Below are the code and all the weights of a small trained network. Each question names an input and a class and asks about switching units off, where a switched-off unit gives its printed mean instead of its output.

import numpy as np


def w(rows, s, z=0):
    codes = np.array(rows[::2]) - 128.0
    scale = np.full(codes.shape[1], s)
    scale[-1] = z or s
    return codes * scale


def f(y):
    return y / 2 * (1 + np.tanh(0.7978845608 * (y + 0.044715 * y**3)))


def log_softmax(a):
    a = a - a.max(-1, keepdims=True)
    return a - np.log(np.exp(a).sum(-1, keepdims=True))


def net(x, mask):
    res = np.array(x, float).reshape(1, 7) / 4 @ E
    y = f(res @ A[0][:, :-1].T + A[0][:, -1])
    res = res + np.where(mask, y, B[0][:, -1]) @ B[0][:, :-1]
    return log_softmax(res[-1] @ U[:, :-1].T + U[:, -1])


A, B = {}, {}
E = w([
[166,130,123,132],'x0',
[123,66,104,248],'x1',
[174,134,119,134],'x2',
[83,119,136,126],'x3',
[100,233,66,150],'x4',
[73,61,1,42],'x5',
[127,125,127,125],'x6',
],0.008)
A[0] = w([
[121,83,127,174,91],'neuron 1',
[179,1,197,72,252],'neuron 2',
[77,179,215,3,117],'neuron 3',
[92,182,220,189,109],'neuron 4',
[61,68,4,107,118],'neuron 5',
[113,247,36,150,255],'neuron 6',
[49,69,117,242,98],'neuron 7',
],0.0085,0.005)
B[0] = w([
[152,143,67,163,139],'neuron 1',
[69,127,182,228,248],'neuron 2',
[196,237,14,208,212],'neuron 3',
[236,38,198,7,206],'neuron 4',
[212,127,219,43,213],'neuron 5',
[29,137,190,147,255],'neuron 6',
[176,206,1,104,187],'neuron 7',
],0.0086,0.0078)
U = w([
[200,69,181,15,62],'0',
[100,114,127,143,254],'1',
[100,112,133,137,230],'2',
[185,165,11,186,16],'3',
[88,106,147,137,167],'4',
[2,109,197,175,17],'5',
],0.0088,0.0056)

Each question gives the input, the list of numbers given to net, and the class t.
The units are the neurons (one row each of A and B). Each row of codes is followed by its name. A weight is (code - 128) times the scale printed after its matrix; where a second scale follows, it is the last column's (A, B and U).
mask holds one flag per neuron, in row order. A switched-off neuron (its flag False) gives its mean, the last column of its row in B, instead of its output. The means were averaged over made-up inputs and are rounded, as every weight is.
A unit's drop is (log p(t) with every unit on - log p(t) with that unit switched off) / (log p(t) with every unit on - log p(t) with every unit switched off).
The circuit of an input: a set's keep is (log p(t) with only the set's units on - log p(t) with every unit switched off) / (log p(t) with every unit on - log p(t) with every unit switched off). Starting from all 7 units, units are removed one at a time, each time the one whose removal leaves the highest keep (on an exact tie, the one counted first), for as long as the keep stays at least 0.8.
units of the circuit, in order: the units of the circuit, biggest drop first
most important unit: the unit with the biggest drop
top k neurons: the k neurons with the biggest drops, biggest first
drop when u is switched off: that unit's drop, to one decimal
input [-5,3,0,-5,8,1,-5], class 5: most important unit -> neuron 6
input [3,7,-7,1,-6,-6,7], class 3: top 4 neurons -> [neuron 7; neuron 6; neuron 1; neuron 5]
input [0,7,-7,-4,2,-6,0], class 3: top 2 neurons -> [neuron 7; neuron 5]
input [-2,-1,-7,-1,8,7,-3], class 5: top 2 neurons -> [neuron 6; neuron 4]
input [0,-6,8,0,-7,-6,4], class 4: top 2 neurons -> [neuron 2; neuron 5]
input [0,1,0,4,-5,-2,8], class 5: top 4 neurons -> [neuron 2; neuron 3; neuron 5; neuron 4]
input [2,-3,-3,4,-6,-3,0], class 5: top 2 neurons -> [neuron 2; neuron 7]
input [-5,-8,-7,4,8,-3,7], class 3: top 3 neurons -> [neuron 3; neuron 2; neuron 5]
input [8,-6,4,7,-7,7,3], class 2: top 3 neurons -> [neuron 2; neuron 4; neuron 3]
input [2,-4,4,1,1,-6,-6], class 0: top 2 neurons -> [neuron 4; neuron 2]
input [4,1,-2,-4,-5,4,-7], class 5: top 4 neurons -> [neuron 2; neuron 4; neuron 3; neuron 7]
input [-5,-2,3,-6,7,-4,-3], class 5: top 2 neurons -> [neuron 6; neuron 7]
input [-7,-3,3,-2,2,8,8], class 0: top 2 neurons -> [neuron 5; neuron 2]
input [0,-4,5,-4,-6,0,7], class 5: units of the circuit, in order -> [neuron 2]
input [-5,-2,0,2,6,3,5], class 5: top 3 neurons -> [neuron 6; neuron 4; neuron 7]
input [-1,8,0,3,4,2,7], class 3: drop when neuron 3 is switched off -> -0.2
input [0,-6,3,-5,0,3,1], class 3: drop when neuron 5 is switched off -> 0.1
input [-5,-3,-4,3,-1,8,3], class 0: drop when neuron 5 is switched off -> 2.1
